Here are made-up nodes, facts about them, and rows of numbers that follow some of those facts. Name the node behind each unnamed row.

Some nodes and their rows:
j86: [ 1 -2 -1  4 -6  9  0  1 -1  1  3  9  2 -1  1 -2  2  7  8  2 -9  0 -1  2
  0 -7]
j392: [ 13 -11  23  -7  -5  17 -13  14   9  -1  -6  17   4   1 -11 -10   6  -2
   5  14 -39  -8  -7 -14   0   6]
j558: [ 18  -6   0   3 -11  18   6 -10   3  16  -5 -14  18   5 -13   1  -8 -12
  -5  -1   1  -9   1  -3  11  -4]
j41: [ 12  -2  -2   4 -13  14   7  -9   8  11  -6 -14  17   8 -10  -1 -10 -10
   1   4   5 -11   1  -4   9  -3]
j935: [ 18  -5  -1   5 -16  18   6 -10   3  17  -7 -16  20   7 -14   0 -11 -12
  -1   0   5 -10   2  -4  12  -5]
j487: [-12   1  -2  -2  -6   5  -7 -10  16  -2   0   2   3   4   1  -3  -2   4
   5   2  -1 -11   3  -1  -7   1]
j682: [  1 -11   3 -11  -8 -13  18  23   0 -14   5 -22   6  -8  -6  -9  -2  -2
   1 -11   0  -3   2  -4  -5  -2]
j810: [ 18  -7  19   7  -3   6  18 -17   1  -2  12   6   5   6 -11 -22  10   3
 -10  -1  -4 -12  -1  -5 -12 -13]
j129: [-16  -2  -3   6  -1   3   0  -6   4  -2  -4   3   5   5   8 -12 -10  -1
  -2  -6   6  -7  -2  -8  -6   2]
j757: [  4  -2   2  -2   5   6  -3  -4   6  -2  -1  -1   7   2   1 -11  -3  -4
  -4  11   0  -9  -2  -1  -5   1]
j656: [  3  -9   6  -3   7   7  -1  -7  -6  -1   1   0   5   0  -4  -6   1  -3
 -11  -9  -8  -8   0   1  -3   0]
j910: [ -2   3  -2  -1   3   4  -4  -5  16  -5  -2  -2   7   5   4 -10  -7  -3
   2  18   4 -11  -3  -2  -6   2]
j96: [ -7   3   7  10  23   2   2   6  -6  13  -8 -18  -8  14   6 -14  -1  -6
   4  43   3 -13   2  -3   0  -3]
j999: [ 11  -8   4  -6  13   9  -4  -7   5   3   2   0   8  -2  -2  -4   1  -8
 -17   8  -7  -6  -2   1  -5  -1]
j731: [ -2   3  -2  -1   3   4  -4  -5  15  -6  -2  -2   7   5   4 -10  -7  -3
   2  17   4 -12  -3  -2  -6   2]
j630: [ 13   3  15   2  11  12  38 -12 -36  -7 -19   5   7 -21  -4 -14  15  -2
 -10  -2   6  -1   5   0  -2   8]
j183: [  0  -2   6   0  -1   7   0  -9  -5  -4  -4  -3   5   5  -2 -12   6  -5
   0  -6  -4   1   3  -1  -7   3]
j40: [  3  12  10   6   5   9  38 -11 -28 -14 -23   4   6 -16   1 -18   9   2
   5   5  15  -5   4  -2  -2  10]

Some facts about the nodes:
(j101, Φ, j86); (j106, Φ, j4); (j112, Φ, j303); (j117, Φ, j733)
(j124, Φ, j844); (j129, Φ, j821); (j132, Φ, j779); (j137, Φ, j817)
(j144, Φ, j124); (j145, Φ, j973); (j158, Φ, j821); (j161, Φ, j817)
(j162, Φ, j303); (j163, Φ, j817); (j171, Φ, j513); (j173, Φ, j844)
(j177, Φ, j821); (j179, Φ, j817); (j183, Φ, j973); (j184, Φ, j821)
(j190, Φ, j235); (j193, Φ, j973); (j229, Φ, j303); (j240, Φ, j821)
(j242, Φ, j686); (j246, Φ, j821); (j251, Φ, j173); (j257, Φ, j817)
(j269, Φ, j817); (j270, Φ, j235); (j274, Φ, j733); (j276, Φ, j415)
(j283, Φ, j173); (j289, Φ, j686); (j292, Φ, j160); (j30, Φ, j822)
(j316, Φ, j124); (j337, Φ, j4); (j346, Φ, j4); (j365, Φ, j779)
(j392, Φ, j160); (j394, Φ, j160); (j4, Φ, j160); (j40, Φ, j973)
(j401, Φ, j303); (j402, Φ, j844); (j41, Φ, j173); (j415, Φ, j160)
(j416, Φ, j779); (j429, Φ, j124); (j446, Φ, j173); (j463, Φ, j946)
(j464, Φ, j160); (j47, Φ, j513); (j471, Φ, j821); (j475, Φ, j415)
(j487, Φ, j513); (j490, Φ, j733); (j504, Φ, j415); (j508, Φ, j303)
(j510, Φ, j817); (j511, Φ, j844); (j513, Φ, j160); (j518, Φ, j173)
(j519, Φ, j946); (j537, Φ, j822); (j545, Φ, j844); (j558, Φ, j173)
(j57, Φ, j173); (j570, Φ, j86); (j584, Φ, j840); (j59, Φ, j160)
(j608, Φ, j821); (j614, Φ, j733); (j615, Φ, j844); (j624, Φ, j946)
(j626, Φ, j733); (j63, Φ, j817); (j630, Φ, j973); (j632, Φ, j124)
(j633, Φ, j86); (j639, Φ, j4); (j644, Φ, j733); (j656, Φ, j840)
(j67, Φ, j173); (j677, Φ, j513); (j682, Φ, j733); (j686, Φ, j235)
(j687, Φ, j513); (j708, Φ, j822); (j711, Φ, j4); (j731, Φ, j844)
(j739, Φ, j415); (j746, Φ, j821); (j757, Φ, j822); (j758, Φ, j4)
(j759, Φ, j173); (j766, Φ, j124); (j769, Φ, j124); (j77, Φ, j817)
(j775, Φ, j86); (j779, Φ, j840); (j785, Φ, j173); (j786, Φ, j844)
(j791, Φ, j973); (j810, Φ, j817); (j814, Φ, j844); (j817, Φ, j160)
(j819, Φ, j4); (j821, Φ, j303); (j822, Φ, j844); (j841, Φ, j840)
(j851, Φ, j686); (j852, Φ, j235); (j86, Φ, j160); (j861, Φ, j124)
(j878, Φ, j733); (j886, Φ, j513); (j895, Φ, j733); (j899, Φ, j415)
(j901, Φ, j160); (j908, Φ, j235); (j910, Φ, j844); (j919, Φ, j821)
(j924, Φ, j513); (j93, Φ, j4); (j935, Φ, j173); (j943, Φ, j4)
(j946, Φ, j160); (j959, Φ, j686); (j96, Φ, j844); (j960, Φ, j733)
(j963, Φ, j817); (j970, Φ, j686); (j973, Φ, j235); (j979, Φ, j821)
(j980, Φ, j840); (j993, Φ, j817); (j999, Φ, j844); (j101, σ, j633)
(j117, σ, j682); (j145, σ, j40); (j145, σ, j791); (j158, σ, j129)
(j158, σ, j919); (j162, σ, j229); (j162, σ, j508); (j162, σ, j401)
(j163, σ, j161); (j171, σ, j886); (j179, σ, j510); (j179, σ, j137)
(j184, σ, j746); (j193, σ, j145); (j242, σ, j959); (j246, σ, j608)
(j257, σ, j137); (j269, σ, j137); (j276, σ, j739); (j289, σ, j242)
(j289, σ, j959); (j292, σ, j394); (j346, σ, j93); (j365, σ, j132)
(j392, σ, j394); (j401, σ, j162); (j41, σ, j283); (j416, σ, j365)
(j416, σ, j132); (j446, σ, j935); (j446, σ, j251); (j463, σ, j624)
(j463, σ, j519); (j464, σ, j901); (j47, σ, j924); (j471, σ, j979)
(j490, σ, j960); (j490, σ, j117); (j508, σ, j162); (j510, σ, j163)
(j510, σ, j963); (j537, σ, j30); (j558, σ, j57); (j570, σ, j775)
(j570, σ, j633); (j608, σ, j177); (j614, σ, j490); (j615, σ, j511)
(j624, σ, j519); (j626, σ, j878); (j63, σ, j993); (j630, σ, j791)
(j633, σ, j570); (j639, σ, j337); (j656, σ, j980); (j67, σ, j57)
(j67, σ, j251); (j682, σ, j274); (j687, σ, j924); (j687, σ, j47)
(j708, σ, j537); (j739, σ, j276); (j766, σ, j316); (j769, σ, j429)
(j785, σ, j759); (j786, σ, j511); (j786, σ, j96); (j810, σ, j161)
(j814, σ, j615); (j814, σ, j402); (j819, σ, j758); (j851, σ, j289)
(j852, σ, j270); (j861, σ, j766); (j861, σ, j144); (j878, σ, j895)
(j899, σ, j504); (j901, σ, j394); (j908, σ, j852); (j908, σ, j190)
(j908, σ, j270); (j924, σ, j487); (j935, σ, j41); (j935, σ, j67)
(j943, σ, j106); (j963, σ, j63); (j980, σ, j841); (j999, σ, j731)
(j999, σ, j910)

Rows to name:
No name comes twice in this set of rows, the named rows included.
[  4 -10   7  -5   4  10  -3  -8  -1   6   3   3   5  -4  -6  -1   6  -1
 -13  -5 -11  -6   3   0  -5  -2] : j463
[ -7  -3   1  -3  -2   8  -7 -11  11   1   2   3   3   1  -1  -1   1   2
  -3  -2  -5 -10   3   0  -7   0] : j47
[-2 -4  2 -2 -7  7 -2 -8 13  3 -2  1  2 -3 -2 -7  2  1  2  4 -6 -9  4 -2
 -5 -1] : j711
[ -7   0   1   0  -1   3  -1  -6   4  -8  -2  -2   4   6   1 -10  -5   2
   3  -1   1 -12  -1  -2  -3   3] : j841
[-10   2  -1   1  -3   2  -1  -6   7 -10  -3  -2   3   8   3 -11  -8   3
   7   0   3 -14  -1  -2  -3   3] : j132
[  6 -16   6 -13  -4 -10  17  21  -6 -10   7 -20   6 -11  -9  -7   2  -4
  -7 -15  -5  -1   2  -3  -4  -3] : j614
[ -2  -2  10   9  28   4   3   6 -13  19  -7 -18  -8  12   3 -13   2  -8
  -3  42  -2 -11   3  -2   1  -4] : j615
[-10  -7   0   4   3   5  -1  -6  -1   2  -3   4   6   2   6  -9  -6  -3
 -10 -10   1  -5  -1  -6  -6   1] : j608
[ 27 -11  22   9  -2   6  23 -22   3  -1  16   7   4   6 -13 -27  13   2
 -16  -3  -7 -11  -2  -5 -13 -17] : j179
[  0  -3  -5   1 -12   9  -4  -3  13   5   0   8  -1  -6   3  -4   4   7
  11   7 -11   0   2   2   0  -6] : j4
[-12   4   0   1  -8   4  -2  -6  13  -5  -2   1   3   5   2  -7  -4   5
  10   7   2 -12   2  -4  -5   1] : j519
[-10   5   6  11  23   1   3   7  -6  14 -10 -20  -9  16   8 -16  -3  -5
   8  47   5 -14   2  -4   1  -3] : j511
[ -5  -6   2   3   2   5   1  -6  -1   0  -3   2   5   2   3 -10  -4  -3
  -7  -6   0  -7  -1  -5  -5   1] : j112
[ 2 -2  1 -3  6  6 -5 -5  7 -2  0  0  6  2  2 -9 -3 -3 -5 10  0 -9 -2 -1
 -5  1] : j537
[ -9  -7   0   5   3   5   2  -5  -2   2  -3   4   6   1   5 -11  -6  -3
  -9  -9   1  -5  -1  -7  -6   0] : j240

The same nodes again, as new rows of numbers:
Known rows:
j878: [ -6  16   6  -2   3  13  -4  -5 -12  -4   1 -15   3]
j626: [  0  11   9  -1   0   5 -12  -4 -14  -5  -1 -18  11]
j841: [-11  19  -2   0   7  16   4  -3  -9   1  11  -7  -9]
j4: [  5  -2 -21  22   6  -9 -34  -1 -13  12  16  -3  -4]
j758: [ -4   0 -10   6  10   6  -4  -5 -11   8  10   0  -9]
j93: [ -4   1 -10   6  10   6  -4  -5 -11   8  10  -1  -9]
j686: [ -4  19   7  -3   0  15 -20   4  11  10  33   1  -1]
j316: [-14  20   2 -12   5   4  19  -4 -10   9  15   5 -14]
j177: [ -9   1 -14   7   9  14  31  -5 -13  -6  15  -1  -5]
j59: [  2  -7  -7   6   6  -3 -10  -5 -12   8   9  -1   1]
j183: [ -5  10  13 -10   1  15  -3  -1   5   6  21   0   3]
j518: [-10  12   5 -15   0  -8  14  -4 -11  10  13   4  -5]
j190: [-10  16   9 -11   6  24   8  -2   3   6  22   3  -7]
j570: [  6  -6  -3   5   4  -5 -14  -4 -14   6  10  -3   5]
j490: [-11 -19  34  32   7 -13 -20  -5  14  -7 -28  10  13]
j682: [-14 -15  31  30  10  -6 -14  -6  14  -6 -25  10   6]
j184: [  3  -8  -9  10   1  -3  13  -4 -16  -8  12  -8  13]
j632: [ -9  14   3 -10   0  -5   8  -3 -11   8  13   1  -4]

Rows to name:
No name comes twice in this set of rows, the named rows included.
[  8   3  17  -7  -6  -2 -19   0  -2   3  18  -5  18] : j908
[ -1   1  -4   4   3   3  12  -4 -14  -3  13  -5   5] : j162
[ -3   8   9 -14  -4 -16   6  -3 -13   8  12   1   4] : j785
[ -8  18  12 -14   5  24   6  -2   3   7  26   4  -6] : j40
[-4 12 12 -9  2 15 -1 -2  2  5 21  0  1] : j852
[-11  20  11 -15   7  30  12  -3   4   8  26   6 -11] : j791
[-13  18  10 -12   7  29  12  -2   5   7  24   5 -11] : j959
[-14  17   8 -11   8  29  14  -3   4   7  23   5 -13] : j270
[ -8  16   4 -11   1  -4  10  -4 -12   8  14   3  -5] : j766
[ 0  9 15 -9 -1 10 -8 -1  1  5 21 -1  7] : j289
[-15  16   3 -17   4   1  23  -5 -10  11  14   7 -13] : j759
[ -9   6  -9   2   9  15  24  -5 -11  -2  15  -1  -7] : j229
[  3   7  16  -8  -3   6 -13  -1   1   4  20  -2  11] : j851
[  5  10   4   5  -3  -5 -22  -1 -13  -2   7 -15  14] : j416

